Here is a tiny trained network, its code and every weight. The questions are about switching its units off for an input and a class, where a switched-off unit gives its printed mean instead of its output.

import numpy as np


def w(rows, s, z=0):
    codes = np.array(rows[::2]) - 128.0
    scale = np.full(codes.shape[1], s)
    scale[-1] = z or s
    return codes * scale


def f(y):
    return np.maximum(y, 0)


def log_softmax(a):
    a = a - a.max(-1, keepdims=True)
    return a - np.log(np.exp(a).sum(-1, keepdims=True))


def net(x, mask):
    res = np.array(x, float).reshape(1, 7) / 4 @ E
    y = f(res @ A[0][:, :-1].T + A[0][:, -1])
    res = res + np.where(mask, y, B[0][:, -1]) @ B[0][:, :-1]
    return log_softmax(res[-1] @ U[:, :-1].T + U[:, -1])


A, B = {}, {}
E = w([
[233,111,209,233,180,7,134],'x0',
[42,164,63,204,183,77,160],'x1',
[102,253,72,81,202,99,84],'x2',
[24,147,197,167,214,218,171],'x3',
[159,99,191,145,200,185,28],'x4',
[63,31,2,199,153,121,134],'x5',
[108,162,163,164,135,61,190],'x6',
],0.006)
A[0] = w([
[79,57,48,197,131,91,128,250],'N0',
[185,129,127,46,42,135,151,188],'N1',
[204,124,102,49,86,159,54,165],'N2',
[190,138,218,155,219,91,143,181],'N3',
[185,116,129,59,23,85,194,206],'N4',
[75,244,95,92,147,130,125,111],'N5',
[66,47,132,135,140,197,138,180],'N6',
[47,84,138,143,169,178,153,207],'N7',
[139,69,63,168,115,63,112,125],'N8',
[113,191,169,127,175,119,115,247],'N9',
[56,226,78,60,154,122,117,150],'N10',
[64,231,98,93,109,119,118,177],'N11',
[183,158,235,164,167,114,143,201],'N12',
[82,164,100,115,153,157,119,157],'N13',
[107,254,99,85,137,139,129,163],'N14',
[164,92,96,95,90,96,65,174],'N15',
[145,102,107,155,76,42,218,193],'N16',
[131,157,207,204,213,107,109,202],'N17',
[38,219,104,89,154,118,131,141],'N18',
[147,95,110,56,88,172,62,224],'N19',
[178,113,152,45,96,147,39,125],'N20',
[225,118,159,73,98,159,63,166],'N21',
[133,96,72,224,141,50,103,187],'N22',
[12,78,124,133,162,178,148,182],'N23',
],0.0078,0.0023)
B[0] = w([
[162,52,3,221,225,169,164,254],'N0',
[107,95,208,72,114,111,195,231],'N1',
[170,129,178,55,186,165,157,232],'N2',
[210,199,129,169,71,67,28,243],'N3',
[85,52,224,126,114,66,160,241],'N4',
[61,238,37,58,149,83,181,220],'N5',
[87,70,149,154,100,247,76,233],'N6',
[67,114,99,162,91,211,75,238],'N7',
[201,37,84,191,241,94,198,202],'N8',
[112,226,93,113,88,103,127,207],'N9',
[76,221,35,50,160,112,222,240],'N10',
[62,179,81,75,144,88,202,222],'N11',
[160,215,137,142,36,65,16,238],'N12',
[52,154,88,111,104,144,156,199],'N13',
[90,236,84,26,141,64,176,222],'N14',
[184,98,149,110,156,146,164,206],'N15',
[79,62,146,206,136,33,163,222],'N16',
[185,215,51,199,63,129,35,244],'N17',
[38,195,20,75,133,115,159,231],'N18',
[139,104,150,73,174,183,160,227],'N19',
[208,121,170,43,162,153,137,221],'N20',
[214,133,205,29,126,142,125,239],'N21',
[183,107,44,206,169,69,137,232],'N22',
[26,112,74,162,92,239,87,255],'N23',
],0.0059,0.0067)
U = w([
[194,97,197,39,146,146,135,131],'0',
[91,80,205,139,58,60,166,106],'1',
[185,186,128,161,55,81,22,157],'2',
[66,197,54,69,146,98,181,85],'3',
[178,54,61,202,208,97,156,38],'4',
[64,82,102,160,98,255,95,255],'5',
],0.0081,0.00091)

Each question gives the input, the list of numbers given to net, and the class t.
The units are the neurons (one row each of A and B). Each row of codes is followed by its name. A weight is (code - 128) times the scale printed after its matrix; where a second scale follows, it is the last column's (A, B and U).
mask holds one flag per neuron, in row order. A switched-off neuron (its flag False) gives its mean, the last column of its row in B, instead of its output. The means were averaged over made-up inputs and are rounded, as every weight is.
A unit's drop is (log p(t) with every unit on - log p(t) with that unit switched off) / (log p(t) with every unit on - log p(t) with every unit switched off).
The circuit of an input: a set's keep is (log p(t) with only the set's units on - log p(t) with every unit switched off) / (log p(t) with every unit on - log p(t) with every unit switched off). Starting from the 12 units with the biggest drops (on a tie, the unit counted first), units are removed one at a time, each time the one whose removal leaves the highest keep (on an exact tie, the one counted first), for as long as the keep stays at least 0.8.
circuit, biggest first: the units of the circuit, biggest drop first
k most important neurons: the k neurons with the biggest drops, biggest first
drop when u is switched off: that unit's drop, to one decimal
input [-3,-7,2,4,-6,3,-6], class 5: circuit, biggest first	N6; N23
input [-4,3,1,6,3,5,5], class 5: circuit, biggest first	N23
input [2,3,6,-5,8,-4,-7], class 0: circuit, biggest first	N20; N21
input [4,4,-7,-4,-3,-4,-7], class 1: circuit, biggest first	N4; N16
input [5,2,-8,5,-8,-1,1], class 4: circuit, biggest first	N0; N1; N16
input [1,-6,-5,-8,-7,7,-1], class 4: 2 most important neurons	N8; N0
input [-7,-7,6,-1,2,-8,-6], class 0: 2 most important neurons	N21; N20
input [-1,-1,3,4,-1,8,6], class 5: 2 most important neurons	N23; N7
input [0,4,8,-8,3,8,-4], class 4: drop when N8 is switched off	0.1
input [-4,-5,-4,-2,-8,4,8], class 1: drop when N4 is switched off	0.2
input [-5,-7,-7,-7,4,7,8], class 0: drop when N8 is switched off	-0.1
input [-8,2,-2,-8,3,3,1], class 4: 2 most important neurons	N0; N8
input [2,-6,6,-4,-1,7,-4], class 4: drop when N8 is switched off	0.2
input [5,-8,-2,-2,-7,-1,2], class 1: circuit, biggest first	N4
